Zevuk: [-24  95  22   1  11 -33]
fako: [ 8 31 25 26 26 11]
Babo: [-31  48  28   9 -30   1]
koru: [ 30  13  22   1  11 -33]
tiza: [  3  -6  23 -34  15  -3]
Gokip: [-48 -14 -40   5  20 -38]
Foges: [ 55 -23  -5  15 -34 -39]
madu: [ 48 -31 -66 -15 -43 -35]
viboz: [ 32  20  13 -77   6   7]
mobin: [ 24   5 -25 -49 -10   9]
next: [-14 -40]
[ 5 20]
[-24  95  22   1  11 -33]
Zevuk
[ 48 -31]
madu
next: [ 8 31 25]
[26 26]
[-66 -15 -43]
madu
[ 30  13  22   1  11 -33]
koru

rata: [-49 -44  47  57  59  57  56 -47 -36  57 -33  60 -48 -46  55 -47 -43  57
 -46 -21]
Dal: [ 75  76  -6 -18 -40 -39 -42  74  69 -29  67 -42  72  70 -30  69  70 -39
  72  68]
zab: [-66 -66  58  61  77  57 -45  56 -65  71 -63  77 -65 -64  75 -66 -66  75
 -63 -67]
gasi: [ 59  60 -28 -25 -33 -30 -33  57  60 -30  59 -31  60 -42 -34 -41  62 -31
  58  64]
mafot: [-48 -44  44  55  59  57  56 -45 -36  55 -33  61 -46 -45  54 -46 -42  57
 -45 -37]
Tev: [-49 -44  47  57  59  57  56 -47 -36  57 -33  60 -48 -46  55 -47 -43  57
 -46 -36]
sagag: [ 83  75 -28 -46 -49 -47 -44  81  65 -47  63 -52  81  79 -41  79  72 -47
  80  62]
Zap: [ 59  60 -28 -25 -33 -30 -33  57  60 -30  59 -31  60  60 -34  62  62 -31
  58  64]
[-39 -42  74  69 -29  67 -42  72  70 -30  69]
Dal
next: [ 57  56 -45]
[-36  55]
next: [-63  77 -65 -64  75]
[-66 -66]

tetof: [-13   2  38 -25  -9  24  19 -11]
fenev: [ -1  -1   1 -27 -12  26  19 -15]
Mivo: [  2   6  -2   3  -1  -9 -18  -3]
Teves: [ -4  12  14  -4 -18   2 -73 -37]
voka: [-1 -1  1 -1  0  2  2  0]
limir: [  1  10   1   2  -3 -11 -32  -8]
zuva: [  2   9   0   2  -2 -10 -28  -6]
kek: [  0   0   0 -14  -3  -1  -1   0]
mulil: [ -4  12  14  -4 -19   3 -74 -38]
kuf: [-12   1  26 -18  -4  18  17  -3]
buvi: [-13   2  33 -22  -7  21  18  -7]
Bofi: [ -3  13  11  -3 -14  -2 -65 -29]
[-1 -1  1 -1  0  2  2  0]
voka
next: [ 6 -2  3 -1 -9]
[-18  -3]
next: [ -3 -14]
[ -2 -65]

Dil: [ 37  35  37  37  -8 -26   8  10  24  35 -11   1 -64   2 -10  42  45 -44
 -55  19]
fifi: [ 31 -63  24  35   4   4  -4   6 -26 -55  -9  -4  69  15   0 -48 -59  40
  70  -5]
Voma: [ 37  35  37  37  -8 -26   8  10  24  35  -9   0  69  -4  15 -48  45 -44
 -50  13]
rapo: [ 31 -63  24  35   4   4   8  10 -11  24  35  -4  69  15   0 -48 -59  40
  70 -14]
[  8  10  24  35 -11]
Dil
[ -9  -4  69  15   0 -48]
fifi
next: [ -9  -4  69  15   0 -48 -59  40]
[70 -5]
[ 37  35  37  37  -8 -26   8  10  24  35  -9   0  69  -4  15 -48  45 -44
 -50  13]
Voma
[ 31 -63  24  35   4   4   8  10 -11  24  35  -4  69  15   0 -48 -59  40
  70 -14]
rapo
next: [ 24  35 -11   1 -64   2 -10  42  45 -44]
[-55  19]

rofa: [ -3 -22  -4  13 -22  15  21 -81  -7  26   9 -29 -23 -27 -12  24   2 -66
  50 -44   8  39 -40 -12  16   0  -5  26 -58  26   1 -13 -16 -13 -62   1
   7   7   6  33  78 -15   3 -19 -25  15  24  18 -26 -31  25  18 -12  83
  -3   8   0]
Midaz: [ 10 -27   8   3 -15 -11  39 -63 -15  11  -9 -32   5  -8 -24  33  14 -62
  50 -30  31  30 -39  15  11  15  -3  31 -51  40  -4  -6   1  -3 -53  23
  18   6  24   5  79 -23 -10 -22   4   1   5   8 -29 -29  17  11  17  78
 -22  17  -3]
bitu: [ -5 -21  -4  16 -25  30  16 -83  -3  30  23 -32 -29 -29  -2  22  -1 -63
  45 -45   3  43 -40 -18  19  -4  -7  21 -56  21   2 -16 -18 -17 -57  -9
   5   9   2  40  73  -9  12 -15 -33  22  38  25 -21 -29  17  19 -20  77
  10   4  10]
Sud: [ 10 -26   5   4 -17  -8  31 -67 -12  15  -6 -29  -5  -9 -22  28  17 -60
  49 -32  25  32 -36  12  14  10   0  29 -55  38  -5  -9  -7  -4 -55  15
  15   6  16   7  84 -21  -8 -24  -4   2   7  11 -30 -30  17  14   9  83
 -21  17  -3]
boku: [  5 -24   3   4 -18  -2  32 -72 -13  18  -4 -31  -9 -16 -21  26  10 -65
  51 -37  21  34 -41   2  13   8  -4  28 -59  34  -4 -10  -7  -7 -58  13
  13   7  16  11  80 -22  -5 -23  -8   5  10  12 -29 -29  18  13   1  83
 -18  13  -2]
mab: [ -2 -24  -1  11 -21   8  23 -81 -12  24   6 -34 -21  26  34 -16 -41 -21
  51 -37  21 -65  10  -6  16   2  -5  27 -60  29   0 -13 -14 -12 -64   1
  10   8  11  21  82 -18  -1 -22 -20  11  18  19 -27 -31  22  17  -9  85
  -7  14   1]
Tadev: [ -3 -24  -2  15 -23  23  17 -80  -7  29  13 -29 -26 -27  -7  24   1 -67
  50 -44   5  41 -40 -13  18  -2  -6  27 -56  24   0 -15 -18 -16 -59  -4
   6  11   5  35  77 -14   8 -19 -29  17  26  25 -24 -31  23  17 -15  80
   3   7   4]
fozup: [  1 -26   1   7 -21   1  27 -76 -12  21   0 -32 -16 -19 -17  25   7 -66
  48 -40  16  35 -41  -2  15   3  -5  30 -55  32  -1 -10 -12 -10 -58   7
  11   7  15  16  82 -18  -2 -23 -18   7  12  16 -30 -31  19  14  -2  83
 -14  12   1]
next: [-16 -21  26  10 -65  51 -37  21  34 -41]
[ 2 13]
[ 10 -27   8   3 -15 -11  39 -63 -15  11  -9 -32   5  -8 -24  33  14 -62
  50 -30  31  30 -39  15  11  15  -3  31 -51  40  -4  -6   1  -3 -53  23
  18   6  24   5  79 -23 -10 -22   4   1   5   8 -29 -29  17  11  17  78
 -22  17  -3]
Midaz
[15 -3]
Midaz
[16 35]
fozup
[-17 -57  -9   5   9]
bitu
[-22  15  21 -81  -7  26   9 -29]
rofa
next: [ -3 -22]
[-4 13]

Fol: [ 59 -18 -11 -23   2  21 -77  64]
zesa: [-10  11  26 -11 -71 -48  81  -8]
valob: [ 50  -7  19 -24  45  -9  72 -65]
vub: [-58  21  17  17 -54 -35  73 -32]
negef: [  5  -4 -14   0 -45   9 -78  82]
Mukun: [-13  27 -50  17 -91 -25   0  43]
Zodub: [ 84 -14  27 -50 -37 -34  46  10]
Sorag: [-97  19 -17  52  29  19  -7 -37]
Nomi: [ 46  -9 -11   0 -55   4 -72  83]
Zeg: [ 30  -4  14 -26 -91 -33   3  62]
virik: [-62   9 -25  32 -26  19 -74  52]
[-13  27 -50  17]
Mukun
next: [ 32 -26]
[ 19 -74]
next: [-25  32 -26  19]
[-74  52]
[-14  27 -50]
Zodub
[45 -9]
valob
[-11 -71 -48  81]
zesa
[-25  32 -26]
virik

faba: [-11 -25 -15  55 -12 -30 -40 -78]
gak: [  9 -54  -5  -2  -4  23  61 -49]
Sasu: [  0 -38 -21  -9 -28   5  31 -46]
ferit: [ 28  -4   0 -12 -41 -38  43 -47]
lat: [ 28 -12   0  -4  -7 -22  32   9]
vezu: [ 20 -48 -30 -12 -40 -15  55 -70]
[ 20 -48 -30]
vezu
[-4  0]
ferit
[-30 -12 -40 -15  55]
vezu
[ -4   0 -12 -41 -38]
ferit
[ 28 -12   0  -4]
lat

Sugim: [  1  -5 -14  -3  -3  13   4  -4 -11  29 -10  -8 -23  22  -4 -14 -11]
lika: [-27 -10 -14 -20   2  17   8 -20 -18   7  -5 -12 -16  24   0 -15 -14]
bilor: [-18 -23  -2   3  17  25  26 -14 -12  13   2 -23   5  16  18  13  -4]
Vubir: [-19  25  -6 -14  16  -8  34   3 -13   6 -17 -13 -20  -5 -27  -7  16]
verod: [-14   4  -6  -3  24   3  47   8 -10   5   0 -24  -8  -1  -1   8  18]
ves: [ -7  -3   8   1  -3 -14 -28  -6   1 -11 -24  13  -9   0 -24 -13   0]
Bidum: [ -5  11  -3   4  31  -3  60  21  -7   5   2 -26  -6 -10  -3  15  31]
Nunur: [ 37  26   2  50 -26  24 -70 -24   3  56 -28   3 -19  57   9 -10 -37]
dup: [-50 -14  -6 -43  30 -16  46   1 -20 -34 -18  -7  -7 -22 -36  -7  24]
bupo: [ 93 -21 -12 -10 -34 -29 -49  77  31 -53 -28  57 -19   3  38 -16   8]
next: [  1  -3 -14]
[-28  -6]
[-28   3 -19  57]
Nunur
[-14  16  -8  34]
Vubir
[-20   2]
lika

